Each row has a class, written as a number after it.
[-67 -44  -5 -47  28  15  17  -6  38 -18 -34  10  46  -1  44 -30   2  23
 -10   8 -31 -51  33 -38  11  37 -46 -21 -26  36 -16   4  27  -7  12  10
  24]
7
[ -6 -23  -1   0 -16  -2 -82 -34  -1  20  11  13  21 -27 -26  -3  -3 -45
   6   3  19 -26 -35  25  -8  22   8  -2  11 -17  28  19 -10 -12  15  26
  22]
1
[ 33  -8  -2 -16 -24  -4 -55 -40  17  30   4  24  -8 -21 -22   0   1 -21
  -7  -1   3 -20 -21  39  14   6  22  11  18  -2  22   2   9 -28  24  25
  14]
8
[ 33 -35   4 -17 -14  -1 -52 -74  -1 -16 -18   0 -13 -28  -1 -15   3 -26
 -26  13  43  18 -35   2  22  14   3   1  13  12  28  34  -3 -19  -5  13
  15]
1
[-25  34  45  15  -8  10  26   5 -18 -22   4   0 -10   0 -12 -13  14  20
   7   1 -14   3  -4 -19  13 -13  -1 -15 -16 -23 -12   1 -13  22  -3   0
   9]
3
[-30  28 -16  24 -10   2  32   0 -31  -6   1   4  21  -2 -22   3   8   8
 -15 -17 -24 -12  14  12  24 -20 -14  12 -10   1   5 -24  -6  30 -19   0
   3]
8
[ -1  25  35  14  34 -16 -22 -29 -52 -19  26 -35   8 -15 -29 -15 -13  10
 -10  -1  -1 -31   3 -49 -19  -8  16  14 -25   7 -25 -21 -29  -6  41 -11
  18]
6
[-40  47  -2  35  -7 -18  41   8 -10 -22   2  10  11 -13 -10 -43  14   7
  19 -14  -5  51 -35 -42  25 -35  -6  10  -8  10 -18  16  -4  45 -50   7
  -1]
1
[ 10 -19 -16  10 -23  -4 -67 -52 -13   7 -17  31  10 -31 -17  12   7 -21
  14  10   0 -18   1  67  -7  10  25  19  39 -36  16   0   0 -28  22  46
  31]
9
[ -9 -37 -13 -23  -4  -3 -72 -25  24  -2   5  25   9   4 -29  -3   3   4
  -4  -2  -5 -15  23  14   2  35  39   1  -6 -11  20  11  16 -46  64   9
   9]
7
[-51  28  41  10  15   0  24  32  -5  -2 -10  -1  -5 -16   5 -19   2  -8
  -6   4  16  -5 -30 -47  -9 -21 -25   3   3  13  -8  20   9  25  -5  -3
 -21]
0
[ 19 -21  -3 -12  -5  18 -38 -47 -11  36   8  10   4 -31  -8  -1   4 -16
  -4   6   8 -25 -19  65  -1  16  12  -3  18   5  39  -3  18 -23   2  20
  19]
6
[ 24 -19   2   1 -23 -31 -30 -30  33  21  31  40 -35  -8 -34 -26   2 -13
 -27 -25 -12 -15 -16  51   1  -7  35  24  -9 -18  16   3 -12 -29  -3  21
  21]
8
[  8  45  -9  28  18  18 -11   6 -33   9   7 -14  27  -2 -15  21   4 -15
 -13   7  16 -22  20 -23  13 -37  25 -16  43  40 -14 -23 -11  22  33  -8
  -4]
6
[ 11 -10 -24 -12  -7   7 -30 -48 -27  26 -27  15  -8 -59   8  17  15  21
  -7  37  24  -4 -27  47 -15  57 -47   8  20 -61  80 -41   2  -4  18   7
   6]
4
[ 12 -33 -11 -14   0   7 -52 -18 -27   2   0  22   4 -40 -19   1 -10 -35
 -33   5   4 -39 -16  41  18   2  33  21  28  19  16 -18 -12  -7  22   8
  23]
0
[  4 -34  11 -22  -5  13 -25 -52 -17   6 -23   7 -22 -26   2   5   4  19
   2   9   9 -26 -27  49  16  35  27 -16 -15 -17  38  10  32 -44  24  -3
  14]
2
[  7 -41  12 -22  -6 -24 -39 -38  -6  37 -24  45  17 -22  19 -11   3 -13
 -25   9 -10   4 -30  35 -31  38 -11  15  44 -26  26   2 -50  14  24  29
  14]
8
[-19  16  39  16  11  -3  22  19   4  -2  16  -6 -24   4 -20 -34  18   8
 -15  -3   7  12 -23 -30  -1 -24  19 -14 -28 -15   7   8   3  -3  -5 -22
  11]
2
[ -9  15   1  38  -9  26 -21  23 -28 -19  26  -5  22 -15 -14  17 -21 -18
  -4   5   2 -15  17   8  13 -39  29 -25  41  23 -22 -10 -20  33  36   5
 -25]
3
[  0  -3  44  31  23  -4 -47  -9 -34   4  32 -19 -47 -48 -14  -3 -18  -1
  -6  11   7 -37 -33 -18 -26 -10  16   1  -2  -6   2 -17  -7   1  45   2
 -18]
0
[ -5 -11  12 -12  18   1  25   6 -39  23  24  57   9 -22 -33 -14 -17 -26
 -43 -13   1  -9   7  11 -32 -31  17   8   7   7 -37 -30 -90  23   3 -28
  22]
9
[ 11  24  11  15  -1  14 -10  36  -7  17  24   5 -18 -21  -7  28 -10  -8
 -11   0  15 -24   0 -14   3 -52   7 -12  45  25 -13 -31 -11  39  28  17
 -34]
8
[ -9  35   5  18  10  18 -18  31 -12   3  21  -4   9  -6 -27  11   3  -9
 -11   4   4 -30  -1 -54   0 -25  27 -15  13  26 -21 -28 -30  21  41 -28
  -3]
4
[ 19 -12 -15 -18  -2   5 -54 -36  -5   1  -2  17  -4 -27 -26   8  -3   1
  -3  14  10 -12   6  22  10  22  26   2   9  -4  13   6  10 -31  28  16
  22]
7
[ 36 -20 -40  26 -23   4 -67 -65 -13  -1 -15  43  21 -24 -16  -2   4 -25
  -1  19   0   4  -7  64  -2  22  55   2  42 -26  31 -10 -38 -26  41  -1
  52]
9
[ -6  45  -1  45 -17 -11  29  11 -32 -27  40 -10  27 -30 -31 -10 -15 -14
 -13 -10 -18   1  34  26  20 -37  -4  10  -7   2  -9 -18 -10  22 -32  16
  13]
3
[  8   6  28   4  22  12 -37  -7 -25 -38  44  -5 -13 -46 -32   3 -23  17
  -3  10   5 -19   8 -36 -20 -10  31   3 -31   6 -11 -17  -8   0  30 -11
  24]
7
[ 21  42  -4  16   7  13  20  29 -15   9  24  -4  -1 -25  -9  27 -33 -17
  -3  -6  13 -36  -4 -22  14 -45   5  -9  28  59 -32 -27 -13  26  23  -8
 -26]
8
[  3  18  34  -1  -1   1 -28 -20 -34 -35  25 -47  -8 -28 -25  -4 -22   8
  19  -4   2  -6   0 -31  22 -16   7  -5 -16   6 -30   2  12 -15  31  18
 -13]
3
[  2  22  -3  33  13  15   8  11 -34  -2   0 -27   1 -11 -13  18  -3  -7
 -10  12   6 -26   5  -5  21 -26  20 -22  20  27  -8 -22   6   9  23  -9
 -13]
2
[ 25  -1 -19   9  -7  40 -25  16 -48  13   1  -4   9  -6   4  34   4 -22
 -13  14  -8 -12  11  15  13 -42  29 -13  49  22  -2 -36  -5  20  27  -6
 -31]
5
[ -10   51   77   32  -22   48   31   37 -114   -2   30  -21  -30  -54
  -11   23   -3   21   46   -8   -7  -44  -32   33   -2  -19   18  -44
  -17   -1  -13   -3   -5   10    8   -5  -22]
2
[-21  19  -8  42   9  -8  44   1 -26 -32   0   1  23  -1 -18  -5  -6  -8
 -17   4 -16  -4  15 -12  17 -11 -20  23 -38 -11   7 -29 -29  30 -30 -14
  36]
1
[ 61  -7  10  40  -9  23 -39 -20 -14  24  13  18   3  19 -38   3 -28 -54
 -58  33   6 -17   7  33  12 -11 106 -42  22  39 -10  10 -68 -34  67 -51
  17]
2
[ 24  12  43  15   8 -13 -19 -17 -23 -36  35 -30 -14 -23 -20 -22  -8   5
  -6  -6  -4  -9  11 -34  12 -14  17   7 -25 -10 -16 -10 -12 -18  38  -5
  21]
3
[-54 -10  29   6   8 -11  12  40  56  -4  13  21  14   8 -16 -13  -9 -16
  41 -28 -37  12   0 -33 -34   3 -19   1   8 -26 -34  28   3   8 -24  69
  30]
7
[ -3  47  23  42   2   4  16  25 -22  -8   5 -26  -9   7 -11 -11  23  12
  11  10   3   7   1 -33   3 -22   8 -30 -13 -26  -2   0  -2   1   9 -14
   6]
2
[-27  50   8   7 -15  -3  39  10   7  -8 -10  12 -10  20 -21 -12  11  11
  34  -6  -1  22 -17 -18  14  -8  18 -15 -15   2 -10  10 -10  -3  -6 -19
   0]
9
[ 10   9  38   8   7   7 -26  -9 -31 -15  20   4 -17 -25 -36   7 -11  -1
 -13  -7  -5 -52 -18 -22  -3  -8  17  14   2 -10  -5 -49 -38   6  64   1
  21]
8
[-27  42  30  11  22  -8  37  -3   0   4  -9 -11  -6  21  -5 -11  24  12
  -6  -6  11   5  -7 -41   2 -10  -4 -10  -8   1   7  11   3  10 -11 -11
  10]
6
[-21 -20  -1  -4  -1 -29  14  -3 -30   7 -19  33  29  -8  23  -6   0 -10
 -29   9  -3   3  19  47 -34  14 -10  14  16  -7  12   8 -53  12  -6  -1
   4]
9
[-15  28  26   9  12   2  48   6  -9  -5  -8 -23 -20   1  -3 -12  22  18
   2   4  -5   3 -24 -26  23  -4   0 -24 -23   3  14  -6  16   9 -26 -15
  17]
2
[-29  -6  36   5  15  -6 -48 -11  -1   0  55 -11 -16 -41 -39  -9 -32   3
  -2  -5   3 -31 -23 -35 -36  -7  23   5 -40  -5  -7  -9  -5 -14  35  -2
   0]
4
[   0   25  -90    5  -12   10  -53   22  -65  -27   57   -7   72  -80
  -24   -9  -15    8    9   14  -22   -2   25   25   22  -58   23   37
   -3    6   26 -102   31   34    3    0    9]
5
[-18 -29   4   8  -1 -29   9  -8  -6   6 -11  26  19 -11  14 -21  -6 -20
 -33  11  -3  17  -5  20 -12   5 -26  18   8 -11  13   9 -44  28 -27  24
   7]
1
[ -6  35  22  29  11 -39  79  11  12 -20  -4 -23 -29  10  -6 -15  16  -4
 -25 -20 -10 -33  14  -6  32 -18 -11   2 -22   0  -4  -4  15 -14 -49  18
  38]
2
[-18 -42  -5 -33  14   4 -10 -18 -32   4 -23  17  49 -27  17  -3 -11 -33
 -25   7 -21  -5 -15   6 -11   2 -11  25  39  -1   5 -24 -20  22  -4  24
  26]
5
[-20  22   7   6  28  15   4  -7 -18 -21 -16 -12 -24 -11  -3   4  18  13
 -10   9  23  -7 -33 -50  14 -11   1  -6 -26   1  18   6  12  25 -23 -47
  21]
0
[-19  13  37   2  25  -2 -15 -30 -26 -24  30 -12  -4 -21 -26 -15  -8  14
  -9 -16  12 -54  -9 -29 -28  -3  11  11 -39   6  -6 -14  -3 -13  35 -21
  13]
6
[-12  48 -42  26 -27 -18  31  18   9  -8  31  32  47 -34 -30 -22 -17 -23
  -6 -26 -18 -24  25  23  -2 -37 -41  24   0  -7 -24 -33 -18  22 -44  40
  27]
8
[ 34 -13 -34 -36 -24 -19 -84 -30   7  33  -7   4   4   6 -28 -18  13 -41
 -21   9  11  -9 -14  33  22   0  35  22  35  -9  23  -1  12 -59  43  18
 -11]
5
[ 13 -31   1   4  -6  -9 -34 -34   8  18   8  19 -14 -28 -11   2  -5 -21
  10  -1   0 -11 -34  41  19  16  18  11  -7 -17  37   5   8 -16 -12  25
  39]
1
[-25  25  46  16   5   4  28   7 -32  -6 -12 -24 -17  -9   3  -4  19  24
  12  14  -5  11 -31 -11  16   0  15 -21 -11  -6  23   5  18  12  -8  -3
   6]
2
[ -37    1   16   12  108  -10   67   15  -15   21  -50  -69  -26   49
   85   18   70   74   23  -23    6  -10   12 -113  -10   16  -76  -20
  -38  -30   27   13   51   10   10  -72   -4]
6
[-73  16  36 -30 -34   6 -16 -13 -61 -29 -35  -2 -22 -25 -13   1   6  33
  -2  12  49  72 -60 -18   7  15   4 -23  47 -24  27  33 -26  34  18  31
 -61]
4
[-50  38  12  -2  14 -37  -8 -12 -47 -26   4  -4  59  -3 -37 -26   5  -2
 -27 -11  -9 -21  21 -29  -7 -13   7  38  -6   7 -23 -12 -28  17   9  15
  25]
6
[-23 -22 -20 -11  -4 -16  -7 -15  -8  -5 -31  33  47 -13  14 -10 -12 -20
  -9  19   3  17   0  28 -25  14  -8  16  33  -4   5   5 -40  13   1  13
  16]
9
[ -3 -39  14 -12  -9  -7  -6 -26 -24   8 -16  21  30 -26  20  -8  -8 -23
 -21   0  -2  12  -4  50 -10  31 -20   2  36 -14  19  20 -32   6   8  18
   3]
3
[  3  34 -17  23  24  37  -3  33 -39  -5  23 -12  18 -26 -10  32  -2  14
   4  19   1  -5  36 -32  17 -26  16 -27  12  34  -1 -39   6  34  28 -25
  -4]
7
[ -2  32  -9  47   7  30  15  14 -36  -9   8 -19   4  -6 -24  24  -9 -26
 -14  12  23 -25   0 -23  24 -27 -10 -20  14  27   1 -32 -26  34  15 -23
 -18]
1
[-28  17  12  16   2  15  43  -4 -46 -49 -11 -22  30  -8 -13   8  -6   3
  -6  -1 -26 -10  24  -2  33  -6 -24   6 -13  -6 -10 -21 -14  28 -22   7
  31]
3
[  7  42  11  20   3   3  40  16 -16 -46  20 -14  -3  -5 -33 -15   4   8
 -15   3 -16  -5  38 -31  21  -6  -7   3 -31   5  -6 -33 -17  -2  -7  -6
  39]
7
[-18  20  39   5  17 -20  -2 -16 -12 -18  17 -12   0  25 -27 -19   1   7
 -31 -15   4 -43  26 -37 -26  -9  10  15 -39  13 -24   2 -18 -20  42 -22
 -12]
6
[ -5 -33   8  -2  17 -12   8 -30 -57  30 -39   5  12 -30  34   0   9  -8
 -16  19  -1   8 -25  20  -3  32 -52  10  29 -15  24  -3 -36  31 -12  19
   1]
1
[  5  13  11  29  15  32 -12  32 -42 -20  -6 -29 -18  -7   1  22  12 -14
 -17  12  19 -21  -6 -24  27 -33  16  -4  16  28  10  -3   9  18  14 -31
  -8]
0
[ 11 -28  -9  -5  -1   7 -44 -43  34  15 -18   7  -7  -5 -24   8 -17 -51
 -12   4  20 -40 -27  22   4  41   3  -1   6  -3  32  15  10 -48  25  -2
  25]
0
[ 42  72 -18  99 -12  14  13  11 -57   3   3 -29  14 -26  10  33  20  -2
  -4  21  -3 -23  51  25  28 -54  26 -23  44  42  -8 -18  34  16  19  -4
 -40]
2
[ 58 -13 -23 -10 -21 -15 -17 -25  36   4  32  18  -4 -44  14 -19 -24   0
 -19  15   8  -1  53  58   9   5   8   6 -27  35  20  19  47 -64  -1  11
  -3]
7
[-12  31  -7  19  -9  -3  17   4 -20 -23  21 -22  29 -13 -34 -15 -13 -19
 -12  -4 -16 -16  30  11  31 -28 -20   7  -9   0 -26 -14  -8   5 -26  23
  19]
3
[ 54  -3 -38  16  -1  26 -44 -62 -29 -18 -12   0  58 -49   9  21  -2 -12
  27   8  -1 -25  21  41  29  34  18   6  19 -13  52 -37  25 -40  41  11
  85]
6
[  5   5 -15 -11   3 -11 -52 -49  -6  28  -1   8  25 -16 -27 -12   3 -19
  -6   5  18 -17 -16  30   0  18  21  11  15  -6  24   8   3 -30  19  10
  29]
6
